Here is a tiny trained network, its code and every weight. The questions are about switching its units off for an input and a target symbol, where a switched-off unit gives its printed mean instead of its output.

import numpy as np


def w(rows, s, z=0):
    codes = np.array(rows[::2]) - 128.0
    scale = np.full(codes.shape[1], s)
    scale[-1] = z or s
    return codes * scale


def f(y):
    return y / 2 * (1 + np.tanh(0.7978845608 * (y + 0.044715 * y**3)))


def softmax(a):
    e = np.exp(a - a.max(-1, keepdims=True))
    return e / e.sum(-1, keepdims=True)


def log_softmax(a):
    a = a - a.max(-1, keepdims=True)
    return a - np.log(np.exp(a).sum(-1, keepdims=True))


def net(x, mask):
    ids = ['ΞΨβδητφ'.index(c) for c in x.split()]
    T = len(ids)
    res = E[ids] + P[:T]
    u = 0
    for l in range(2):
        q, k, v = (res @ M[l].T for M in (Q, K, V))
        z = softmax(np.where(np.tri(T) > 0, q @ k.T / 2**0.5, -1e9)) @ v
        res = res + np.where(mask[u], z, O[l][:, -1]) @ O[l][:, :-1]
        u += 1
        y = f(res @ A[l][:, :-1].T + A[l][:, -1])
        res = res + np.where(mask[u : u + 12], y, B[l][:, -1]) @ B[l][:, :-1]
        u += 12
    return log_softmax(res[-1] @ U[:, :-1].T + U[:, -1])


Q, K, V, O, A, B = {}, {}, {}, {}, {}, {}
E = w([
[201,53,170],'Ξ',
[172,160,175],'Ψ',
[134,178,183],'β',
[189,244,32],'δ',
[145,251,152],'η',
[84,197,84],'τ',
[11,185,151],'φ',
],0.011)
P = w([
[138,255,209],'0',
[117,108,91],'1',
[117,101,95],'2',
[111,107,78],'3',
[85,113,79],'4',
[75,111,75],'5',
[74,124,70],'6',
[57,120,80],'7',
[61,130,73],'8',
[49,128,78],'9',
[38,136,71],'10',
[27,135,76],'11',
[27,143,69],'12',
[32,136,76],'13',
],0.0066)
Q[0] = w([
[2,104,38],'L0H1',
[116,20,171],'L0H1',
],0.0076)
K[0] = w([
[163,141,122],'L0H1',
[252,24,21],'L0H1',
],0.012)
V[0] = w([
[164,173,104],'L0H1',
[89,120,252],'L0H1',
],0.012)
O[0] = w([
[255,206,180,198],'L0H1',
[118,243,168,254],'L0H1',
],0.0099,0.0025)
A[0] = w([
[163,47,228,184],'L0N1',
[186,169,156,151],'L0N2',
[216,224,180,206],'L0N3',
[206,67,83,245],'L0N4',
[235,176,85,143],'L0N5',
[171,173,181,79],'L0N6',
[221,107,171,98],'L0N7',
[163,177,130,134],'L0N8',
[182,32,2,49],'L0N9',
[48,66,184,112],'L0N10',
[66,147,100,179],'L0N11',
[158,175,52,254],'L0N12',
],0.0099,0.0066)
B[0] = w([
[155,255,168,131],'L0N1',
[136,70,156,162],'L0N2',
[111,99,171,247],'L0N3',
[116,131,183,145],'L0N4',
[103,104,90,176],'L0N5',
[180,117,175,139],'L0N6',
[182,114,173,128],'L0N7',
[134,102,138,169],'L0N8',
[85,128,65,128],'L0N9',
[125,174,6,142],'L0N10',
[104,103,190,222],'L0N11',
[95,113,153,254],'L0N12',
],0.0095,0.0091)
Q[1] = w([
[247,86,2],'L1H1',
[123,125,70],'L1H1',
],0.0069)
K[1] = w([
[156,164,2],'L1H1',
[139,152,75],'L1H1',
],0.0094)
V[1] = w([
[10,220,112],'L1H1',
[210,1,63],'L1H1',
],0.0057)
O[1] = w([
[155,85,65,100],'L1H1',
[2,50,146,11],'L1H1',
],0.0072,0.012)
A[1] = w([
[89,186,77,178],'L1N1',
[30,111,158,116],'L1N2',
[78,240,230,4],'L1N3',
[181,108,165,254],'L1N4',
[71,163,92,84],'L1N5',
[81,124,71,68],'L1N6',
[2,107,44,114],'L1N7',
[213,57,107,49],'L1N8',
[93,216,163,208],'L1N9',
[51,29,104,78],'L1N10',
[127,219,163,206],'L1N11',
[228,105,178,210],'L1N12',
],0.0097,0.0056)
B[1] = w([
[162,57,117,169],'L1N1',
[77,149,168,187],'L1N2',
[178,181,120,242],'L1N3',
[50,143,99,184],'L1N4',
[172,118,125,142],'L1N5',
[183,219,179,124],'L1N6',
[133,65,144,158],'L1N7',
[178,254,133,126],'L1N8',
[161,74,111,253],'L1N9',
[234,133,173,142],'L1N10',
[152,69,117,253],'L1N11',
[79,152,65,195],'L1N12',
],0.0099,0.014)
U = w([
[174,115,78,72],'Ξ',
[109,165,151,218],'Ψ',
[128,113,151,54],'β',
[19,1,89,174],'δ',
[119,90,201,3],'η',
[152,27,141,252],'τ',
[214,89,174,76],'φ',
],0.0083,0.005)

Each question gives the input, a string of symbols that net reads in full, and the target symbol t.
The units are the heads (2 rows each of Q, K, V and O) and the neurons (one row each of A and B). Each row of codes is followed by its name. A weight is (code - 128) times the scale printed after its matrix; where a second scale follows, it is the last column's (O, A, B and U).
mask holds one flag per unit, layer by layer, with each layer's heads first. A switched-off unit (its flag False) gives its mean, the last column of its rows in O or B, instead of its output. The means were averaged over made-up inputs and are rounded, as every weight is.
A unit's drop is (log p(t) with every unit on - log p(t) with that unit switched off) / (log p(t) with every unit on - log p(t) with every unit switched off).
The circuit of an input: a set's keep is (log p(t) with only the set's units on - log p(t) with every unit switched off) / (log p(t) with every unit on - log p(t) with every unit switched off). Starting from the 12 units with the biggest drops (on a tie, the unit counted first), units are removed one at a time, each time the one whose removal leaves the highest keep (on an exact tie, the one counted first), for as long as the keep stays at least 0.8.
units of the circuit, in order: the units of the circuit, biggest drop first
k most important neurons: the k neurons with the biggest drops, biggest first
top k neurons in layer l: the k neurons of layer l with the biggest drops, biggest first
drop when u is switched off: that unit's drop, to one decimal
input δ δ φ Ξ, target Ψ: top 2 neurons in layer 1	[L1N3, L1N1]
input φ δ δ φ φ δ β φ, target Ξ: units of the circuit, in order	[L1H1, L0H1, L0N3]
input τ φ φ Ξ Ξ φ τ η β δ, target δ: units of the circuit, in order	[L1N3, L1H1]
input η Ψ β, target Ψ: 3 most important neurons	[L1N3, L1N12, L1N4]
input τ δ β τ, target δ: units of the circuit, in order	[L1N3, L1H1]
input φ Ψ τ φ φ φ τ Ψ, target Ξ: units of the circuit, in order	[L0H1, L1H1, L1N12, L0N3]
input φ φ Ψ φ, target Ξ: units of the circuit, in order	[L1H1, L0H1]
input φ τ φ Ψ δ β, target Ξ: 3 most important neurons	[L1N12, L1N2, L0N11]
input β φ φ δ τ β φ φ φ φ τ φ τ, target φ: top 2 neurons in layer 0	[L0N3, L0N6]
input δ δ η, target η: 3 most important neurons	[L0N3, L0N2, L0N5]
input η φ φ φ β, target Ψ: 3 most important neurons	[L1N3, L1N1, L0N2]
input δ δ φ η η, target η: top neuron in layer 1	[L1N2]
input Ξ Ψ φ δ η δ η δ δ δ δ, target δ: top 2 neurons in layer 0	[L0N5, L0N11]
input δ φ φ τ δ φ Ψ φ δ η Ψ, target η: top 3 neurons in layer 0	[L0N3, L0N2, L0N7]
input δ φ δ φ τ φ φ Ξ β φ φ τ Ψ, target η: most important neuron	[L0N3]
input φ φ δ η δ δ δ φ τ δ Ψ δ Ξ, target Ψ: top 2 neurons in layer 0	[L0N7, L0N4]
input φ η φ δ δ δ δ η β β, target Ξ: top 2 neurons in layer 0	[L0N11, L0N5]
input β φ φ φ, target φ: top 2 neurons in layer 0	[L0N3, L0N6]
input φ φ φ Ψ, target Ψ: drop when L0H1 is switched off	0.0
input δ δ φ δ φ η β, target η: drop when L0N3 is switched off	0.3
input φ δ φ Ξ, target Ξ: drop when L1N12 is switched off	0.2
input δ φ τ Ψ, target Ψ: most important neuron	[L1N3]
